The rows lie along a hidden order. The number after each row says roughly how far along it the row is, from 0 to 15. A new part has a new order.
[ 21 -38 -13 -31  -5 -14 -20   2  58  50  25   8  10 -24  23  -4  35 -15
 -51  23  -9  13 -20 -11  -4  63 -15   2] : 9
[ 15   2  -2  -2   6  -1  -4  15  20   6  10   6  -3  13   4  10  -2  -7
  -7   6  -1   1   7   3   0 -18   1  33] : 5
[14  8  1  8  7  3  4  9  7 29  4  1 -4 13  0  4 -5 -5  4 -1  9 -2  0  3
  0  3  3  6] : 7
[  9   1   0   2   5   2  -1  27  29  15   8   2   3   9   4   5  17  -8
  -3   4   8  -2  -1   1  -2 -12   4   0] : 10
[  3   0  -3  -3   5  -2  -5  29  23   0  10   3  -5  10  11   5  -7 -10
  -5   5   0  -1  -2   1  -4 -13   0  37] : 3
[16  5 -1  3  4  3  4  5 19 22  4  0  3  2 13  0  9  0 -2  1  2  0 -1  1
  2 13  2  5] : 7
[  4   3  -1   2   7   2  -3  18  19  -3  11   3  -2  18   8   6 -12  -6
   1   4   2  -2   5   8  -2 -17   5   8] : 0
[ 4 -1  0  5  7  1 -3 15 11 10  8  4 -4 12  2  6 -9 -1  1  1  3 -2  0  3
  2 -2  2 13] : 4
[ 37   0  -2  -4   5  -2   1   9  16   4  12   6  -5  10   5   8  -9 -11
  -8   5  -1  -6  -3   1  -5   2  -1  12] : 13
[ 13  -1  -4  -3   9   0 -17  14  26   4  13   5  -6  16   7   1  -2 -11
  -6   4  -4  -2  -3   1   2 -14   6   6] : 3
[ 4 -3  2  5  1  1  3 16 18 17  3  1  1  1 13  7  5  3 -5  5  4  3  0  1
  3 17 -2  8] : 3
[  6  -4  -1  -3   2  -3  -5  23  38  10  12   6   0   3  10   8   8  -6
 -14  12   1   0  -4   1  -2   7   2  48] : 7
[ 4  2  0  2  4 -1  4 19 14 10  7  1  0  6 -1  8  8  2 -3  4  3  4  1  1
  1 -7  0 15] : 4
[  1   2  -2  -2   8   5  -6  26  29  28  10   3  -2   9  12   5  22 -10
  -4   5   3  -1  -2   1   3   4   2   1] : 0
[ 5 -4  0  0  7  0 -8  8 21 13  9  2  0  5  0  4  0 -9 -7  5 -6 -2 -3  1
  1 21 -1  7] : 4
[12 -2 -1  0  7 -1  0 15 18 -2 10  3 -3 13  3  9 -6 -5 -8  4 -2 -4 -2  1
 -3 -3  1 12] : 6
[  3   8   0   1   6   2   3  30  13   5   6   3  -5  16   3  11  -6  -6
   3   1   1  -4   2   5   0 -13   2  23] : 6
[ -1   4  -1   1   6  -2  -3  18  28   8  10   4  -3   8   7  10   1 -11
 -10   6   5   0  -3   0  -3 -11  -1  14] : 3
[47 10  0  6  3  1 21 20 13 13  0  2 -1  6  1  8  3  4  5 -1 14  1  1  1
  0 -7  9 13] : 15
[ 3  1 -2  4  6  2  4 17 14 14  5  3 -2 12  8  5  3  2 -2  4  6 -1  1  3
  1 -7  3 10] : 6
[  3   1   1   5   6   0   0  32  28   0  14   5  -4  17   4  10   9  -7
  -3   3   2  -1   4   3  -2 -20   7  14] : 7
[  1 -10  -2   0   4   0   7   9  20  18   7   5  -2   6  10   6  12  -8
  -6   4   7   4  -2   2   1   0   0   1] : 9
[  5  -2  -2   5   7   1  -5  21  30  11  11   3  -4  18  11   8 -11  -8
  -2   2  -1  -2   1   1  -1 -16   1  15] : 3
[ 20  10   1   9   7   5   9  13  15  12   5   2  -3  17  14   9  -9  -6
   3   1   6   8   6   5   0 -26   6   7] : 8
[  4  13   1  13  11   6   1  29  18   0   3   3  -7  21   0   9 -11  -2
  10  -2  15  -3   5   6   2 -24   9   8] : 9
[ 2 -4 -1 -3  1 -1  5 11 16  5  6  2  1  4  1  6  0 -2 -6  5  0  4 -1 -1
  1 12 -2  5] : 4
[  7   9   0   4   7   2   8  12  13  23   6   4  -2  14   1   8   8  -5
   1   0  10   3   1   3  -2 -14   4   3] : 9
[  7   4  -2   2   5   1  -1   8  13   4   8   2  -4  10   6   8   1  -1
  -1   3   0  -3  -1   5  -1 -19   1  13] : 6
[ 0 -2  0  4 11  0 -2 19 21 20  7  2  6  6 15  5  7 -6  2  6  2 -4 -2  6
  2  8  2  1] : 3
[ -3   0  -1   2   7   3   6  14  19  30   7   3  -4  11  11   3   7  -7
  -6   3   9  -3  -2   3   1 -13  -1   0] : 4
[ 19   7   0   4   5   1   9  11  10  17   5   5  -3  13   3   9  -8   3
   6   3  -1  -1  10   4   3 -14   8  19] : 7
[  9   1  -3  -4   6  -1   2  20  23   7   8   4  -1   7   6   9  -3  -6
 -10   8   4   4   4   0  -2   0  -1  17] : 9
[ 56  -4  -3  -5   3   7  14  15  30  58  13   3  10   7  10   5  15  -6
 -11   7  51   6  -4   1  -3   3  13  -1] : 15
[11  0 -2  0  5  1  0  8 19  9  9  3 -3  9  4  4  0 -5 -5  3  4 -5  3  5
 -2 -9  1 24] : 7
[  8  -1  -3   0   6  -2  -6  26  27   9  11   5  -4  10   8   5   1  -9
  -9   2   0   1  -2   1   0 -13   1  36] : 2
[-2  0  2  0 12  3 -1 11 17  5 12  2  1 13  6  2 -7 -7  0  5  3 -5 -1  1
 -2  5  1  7] : 3
[  3   9   0   3  10   2  -3  31  32  31   7   3  -1  16  12   8  10  -8
   2   1  12  -3   1   5   0 -27   7   2] : 1
[ 10   4  -1   3   6   3  -4  18  23  24   9   3  -4  14   5   3 -11  -5
  -2   2   5  -5   4   2  -2  -9   4   6] : 5
[ 14   5   0   6   2   1   4  24  17  28   1   1   1   5   9   7  14  -2
   1   2  19   7   1   3   1 -17   2   7] : 9

Next part:
[ -1   3  -6   3   5   1  -2   0   2  22 -14   1   1  -2  -5   0  11   5
  15  -1  10  -4   5  11  -5  -1   4   7   3  -1   1  10  10  -5  -6   3
   4  -1   2   3  -2  -1  -1  -3   1  -3  -3   2   1] : 12
[  1   3 -19  -7  30  -4  -5   2   1  12  63  -3  63  11   3  -1   7   0
  -2   4   1   4   8  13  63   9  -7   5  51   8  -4   1  19  21 -10   5
   3  -9  -1  63   0   5   5 -10   4   3   4   5   0] : 2
[  2   4  -2  -1   8  -7   1   0   4   9 -12   2   6  -2  -2  -2   4   9
  10   4  10  -3   1   5  -9   4   4   4   3   0  -2  13   1   1   8   2
   3   4   1  -3  -3  -1   0   5   0  -1   8   3   6] : 4
[ -2   7  22  -1   7  -8   2  -2   5  20 -36   3   3  -3   0  -3  10   7
  28  -3   9  -8   3  15 -18   7  12   5   7  -4  10  24   3   0  -8   1
   7   6  -5   1  -6   1  -2  -3  -2  -4  -4   4  -2] : 14
[ 0  3  1  4  1 -3  1 -1  2 14 -9  2 -1  3  0 -2 10  3  7  0 10 -2  1  9
 -1  0  5  1  2  4  2  2  9  1  2  2  7  7  3  5  1  0  2 -2 -1 -1  1  2
  0] : 9
[ -1   0  -2  -3  -3   5   4  12   0  15   8   3  -3   2   5  10   3  15
   5   2   5   1   0  -2  -4   2  -2   4   3   9  -1   2   0   3  11  -3
   4   6   8 -10   2   1   8   1   4  10   1   2   1] : 11
[  0   8  38   2  10   4  -1   6   7  17 -33   3   5   2  -3  -4  19   0
  17   1  11  -4   2   7  -8   8  14   6   4  -5   0  18   1  -3  -5   0
   2   4  -4  -3  -5   0  -2  -2  -3  -2  -3   4  -1] : 8
[ -1   2   4  -1   7   1   1   6   5  20 -18   4   0   3   0   3  14   3
  16   5  10  -9   1   2 -12   5   7   1   2  -3  -1  12   2   1   9  -1
   2   7   0   7   1  -2   1   0  -3  -1   4   2   2] : 5
[ -1   5   6   2   5 -11   0   0   4  20 -22   4   0  -1  -2   2   6  10
  23   0  13  -7   1  11 -10   6   9   3   1  -4  -5  16   3  -2   4  -1
   6   9  -1  -2  -3   0  -1  -2  -1  -3   2   1   2] : 9
[  3   7   8   2   3  -5   0   0   8  12 -24   3   1  10  -3  10  11   4
  15  -3  10 -10   2  10 -10   4  11   3   5  -3  -4  18   5  -5  -1   2
   2   7  -3  -4  -5  -1  -3  -2  -3   1  -3   3   1] : 0
[-1  1 -2  0  3  4  1  8  1 12 -3  0 -3  0 -1  4  1  5  8  1  7 -7  1  4
  2  6  2  5  5  1 -2  8  3  1  2 -1  2  6  2  1 -1  2  3 -1 -2  1  0  3
  5] : 6
[ -1   2   1   0   2  -5   2   2   3   6   9   2   1  -2  -2   5   2   5
  14  -2   5   8  -1   2 -10   2   8   1   2  14   5  12   0  -2   4  -2
   2  11  -2   2  -2  -1   4   1   3  -1   1   0   0] : 15
[  2   5  -1   1  13   3   2  -1   3  16 -25   3   1   0  -3  -2  10   3
  11   1  11  -7   1   7  -2   1   6   3   4   1   1  23   4  -4   7   4
   2   6   1   3  -4   1  -3  -1  -4  -3  -3   3   3] : 9
[ 2  1  4  0  1 -3  1  6  1 19  0  3  2  4  0  5  2  6  2  2  7  4  1  7
 -3 -1  9  4  1  1 -1  6  8 -1 -2  2  1  7 -1  1 -1  2  2  2 -1  1  0  3
  0] : 7
[ 0  4 -3 -2  0 39  5  4  6 15 -4  1 -4  2  7  1  2 10  3  1  2 43  2  2
 -7  2 -2  1  0  4  1 10  2  0  5  1  2 18 10 -4  2  0  1  2 -1 -2  2  5
  0] : 12
[ 1  1 -1  5  1 -2 -1  0  3 14  6  4  0  0  5  2  1  5  2 -1  3 -1  4  5
  7  0  3  5  1  0  4  8  2 -1  4  1  3  7 -1  5 -1  0  2 -2 -1  1 -1  0
  0] : 11
[ -2   5   7   0   2  -4   3   4   6  15 -12   4   0   1  -3   2   6  11
  18  -2   8  -6   1   7   2   7   6   6   8  -3  -1  15  -2   0   0   1
   3   6   0  -5   0  -2   1   4  -1  -2   3   2   9] : 6
[ -1   3  -2  -2   8  -9   1   3   2  13   0   1   1   1  -2   2   6  19
  12   2   9  11   3   6 -10   2   4   7   5   8  -3   7   4  -4   2   5
   2   5   2  -4   3   1  -1  -3  -1  -2  16   4   3] : 6
[ -1   7  -6  -3   3  -4  -2   2   6  14 -13   1   3   4   0   1  10   5
  14  -1   7   4   2   9  -1  -1   4  10   3  -1  -5   9   7  -3  -5   5
   4   0   0  16  -4   3   2  -5  -3  -4  -2   5  -1] : 8
[ 2  5  3  1  6  3 -1  1  3  5  1  0  4  1  1  3  6 -5  4  0  3  7  7  9
 10 -2 -2  7  1  1  1  7 11  1  1  2  3 -2  0 21 -2  0 -3 -3  0  2 -1  4
 -1] : 7
[ 0  1  4  2  2 -2  1 -1  1 11 14  3  1  0 -2  4  7  2 15  3  3  1  4 -1
  7  2  8  0  4 -3 11  7 -6 -1  1  0  0  7 -1 -3  0  0 -1  3  2 14 -1 -1
  0] : 12
[ -2   3  28  -1   7 -14   2   9   4  17 -23   3   0   0  -3  -2  10  11
  25  -1  11 -14  -2   7  -8  10  22   4   5  -1  -5  12  -1   2  13  -2
   7   7  -1   3  -3   0  -2   2  -5   7  -1   1   4] : 10
[ -2   7   7   0   5  -6   1   1   6  18 -34   3   0   1  -1  13  13   9
  19   2   8 -14  -2   8 -20   5  20   4   6  -4  -6  21   0  -3  -3  -2
   9   8  -4  -4  -6  -2   0  -3   4  14  -4   2   0] : 4
[ -2   3  10  -1  15   1   3   3   4  17 -17   8   6   0  -4  -2   6   4
  22  -2   9  -8   2   8  -3   7  17   3   7   1  -5  15   3  -4  -3  -1
   3   5  -2   4   2   6  -1   9  -4  -3  16   5  11] : 11
[ 2  0 14  3  5  3  0 -7  0 -5  6  0  5  3  5 -1  5 -8  2  1  0 16  1  4
  6  3  6  2 -1 -1  5  4  0  2  3  4 -3  0  3  5  3  2  0  3  3  1  3  2
  1] : 9
[ -2   0   2  -2  -3   2   7  11   2  10   1   4  -9   2   1   4   1  26
  13   6  11 -15  -3   0 -13   6   6   1   4   8   9  -2   0   5  10  -6
   5  17   4 -13   2  -1   6   2  -4   2  16   1   2] : 11
[ 0  3 -3  4  1 22 -2 -2  1  5 -8  0  4  2 11 -1 20 37  7  9  3  1  2  9
  0 -1 -1  2  0 -1 18 22 13 -1  2  2  0 34  8  2  0  0 -2 -1 -1 -4 -2  2
 -1] : 15
[ -1   3  -2  -3   3 -13   2  10   6  18 -26   1   2   3  -4   8   8  25
  15   2  18 -14   0  14 -20   2   8   7   6   1  -4  24   6  -5   1  -1
   5   4  -2  -7  -2   0   0  -5   0   0  -4   3   0] : 7
[ 2  2  2  0  2  3  0  1  1  9 12  3  3  4 -1  0  5  0  5  2  4  3  6  6
 17  3  2  2  5  0 -2  5  9  0 -4  1  0 -1 -1 10 -1  7  0  3  0 -1 -2  2
  7] : 11
